Below is a small trained network, with its code and all its weights. Each question gives an input and a class and asks what happens when units are switched off, that is, made to give their printed mean instead of their output.

import numpy as np


def w(rows, s, z=0):
    codes = np.array(rows[::2]) - 128.0
    scale = np.full(codes.shape[1], s)
    scale[-1] = z or s
    return codes * scale


def norm(h):
    return h / np.sqrt((h * h).mean(-1, keepdims=True) + 1e-5)


def f(y):
    return np.maximum(y, 0)


def log_softmax(a):
    a = a - a.max(-1, keepdims=True)
    return a - np.log(np.exp(a).sum(-1, keepdims=True))


def net(x, mask):
    res = np.array(x, float).reshape(1, 5) / 4 @ E
    u = 0
    for l in range(2):
        y = f(norm(res) @ A[l][:, :-1].T + A[l][:, -1])
        res = res + np.where(mask[u : u + 8], y, B[l][:, -1]) @ B[l][:, :-1]
        u += 8
    return log_softmax(norm(res)[-1] @ U[:, :-1].T + U[:, -1])


A, B = {}, {}
E = w([
[21,36,80,123,129,97],'x0',
[155,54,154,2,31,252],'x1',
[120,123,138,128,121,130],'x2',
[117,193,98,69,34,37],'x3',
[101,140,199,9,224,63],'x4',
],0.00041)
A[0] = w([
[27,51,106,94,110,97,4],'0.n0',
[70,55,55,171,80,137,84],'0.n1',
[21,35,84,108,129,98,24],'0.n2',
[102,138,157,58,241,138,100],'0.n3',
[92,150,160,7,173,78,88],'0.n4',
[187,134,178,87,81,171,122],'0.n5',
[91,209,82,45,6,41,50],'0.n6',
[147,87,156,42,62,142,2],'0.n7',
],0.002,0.00081)
B[0] = w([
[190,191,153,100,138,153,194],'0.n0',
[190,162,186,102,88,104,215],'0.n1',
[214,210,179,66,160,170,212],'0.n2',
[139,66,143,148,23,54,221],'0.n3',
[142,118,114,185,24,97,233],'0.n4',
[89,177,101,127,182,109,220],'0.n5',
[169,10,195,202,250,187,251],'0.n6',
[40,153,50,136,142,147,198],'0.n7',
],0.0022,0.0013)
A[1] = w([
[191,139,86,217,69,196,111],'1.n0',
[69,156,87,148,175,95,33],'1.n1',
[154,79,155,102,79,209,254],'1.n2',
[185,237,164,89,153,138,39],'1.n3',
[90,198,97,188,197,2,217],'1.n4',
[153,16,167,139,211,165,35],'1.n5',
[195,205,125,182,94,156,159],'1.n6',
[76,111,68,25,122,212,92],'1.n7',
],0.0018,0.00065)
B[1] = w([
[113,59,185,73,74,16,233],'1.n0',
[81,162,60,148,117,167,141],'1.n1',
[93,141,85,197,165,71,253],'1.n2',
[147,162,137,40,174,193,191],'1.n3',
[63,124,52,103,104,251,252],'1.n4',
[208,92,152,201,213,151,187],'1.n5',
[106,130,150,30,127,101,243],'1.n6',
[62,206,58,207,161,145,187],'1.n7',
],0.002,0.0015)
U = w([
[8,182,10,185,148,210,234],'0',
[205,30,192,220,222,138,154],'1',
[125,67,166,124,2,25,101],'2',
[193,214,182,10,155,182,2],'3',
],0.005,0.00088)

Each question gives the input, the list of numbers given to net, and the class t.
The units are the neurons (one row each of A and B). Each row of codes is followed by its name. A weight is (code - 128) times the scale printed after its matrix; where a second scale follows, it is the last column's (A, B and U).
mask holds one flag per neuron, layer by layer. A switched-off neuron (its flag False) gives its mean, the last column of its row in B, instead of its output. The means were averaged over made-up inputs and are rounded, as every weight is.
A unit's drop is (log p(t) with every unit on - log p(t) with that unit switched off) / (log p(t) with every unit on - log p(t) with every unit switched off).
The circuit of an input: a set's keep is (log p(t) with only the set's units on - log p(t) with every unit switched off) / (log p(t) with every unit on - log p(t) with every unit switched off). Starting from the 12 units with the biggest drops (on a tie, the unit counted first), units are removed one at a time, each time the one whose removal leaves the highest keep (on an exact tie, the one counted first), for as long as the keep stays at least 0.8.
units of the circuit, in order: the units of the circuit, biggest drop first
unit that matters most: the unit with the biggest drop
k most important neurons: the k neurons with the biggest drops, biggest first
k most important neurons of layer l: the k neurons of layer l with the biggest drops, biggest first
input [-5,4,-3,-1,7], class 2: unit that matters most -> 0.n3
input [6,-5,-6,1,-7], class 2: 2 most important neurons of layer 0 -> [0.n1; 0.n5]
input [-6,-4,-4,0,6], class 2: units of the circuit, in order -> [0.n3; 0.n4; 0.n2]
input [-4,5,2,4,-5], class 0: units of the circuit, in order -> [0.n7; 0.n5]
input [-5,-5,7,6,-8], class 2: units of the circuit, in order -> [1.n0; 1.n6]
input [5,8,3,1,-3], class 0: 2 most important neurons of layer 1 -> [1.n7; 1.n2]
input [8,-7,-5,-1,-1], class 3: 4 most important neurons of layer 0 -> [0.n2; 0.n1; 0.n0; 0.n7]
input [8,6,-6,-3,0], class 3: 2 most important neurons of layer 0 -> [0.n2; 0.n0]
input [-6,-8,-5,-8,4], class 0: units of the circuit, in order -> [1.n4; 0.n6]
input [7,3,2,6,-6], class 3: 3 most important neurons -> [0.n1; 0.n2; 0.n0]
input [-5,4,7,-1,5], class 2: 4 most important neurons -> [0.n3; 0.n4; 0.n2; 1.n4]
input [-7,-3,4,-3,8], class 2: 4 most important neurons of layer 0 -> [0.n3; 0.n4; 0.n6; 0.n2]
input [0,-8,-8,-6,0], class 0: units of the circuit, in order -> [0.n6; 1.n4]
input [-6,-7,6,-2,-4], class 0: unit that matters most -> 1.n4
input [8,2,1,-6,-8], class 2: units of the circuit, in order -> [0.n1; 1.n0]
input [-6,-8,-4,-4,-1], class 0: 4 most important neurons of layer 0 -> [0.n6; 0.n2; 0.n1; 0.n0]
input [-5,-8,7,-5,7], class 0: 3 most important neurons of layer 1 -> [1.n4; 1.n0; 1.n5]
input [4,3,5,3,-2], class 3: 4 most important neurons -> [0.n2; 0.n0; 0.n1; 1.n3]
input [8,-6,1,-5,-1], class 3: 2 most important neurons -> [0.n2; 0.n1]
input [-3,8,-5,4,4], class 0: unit that matters most -> 0.n7
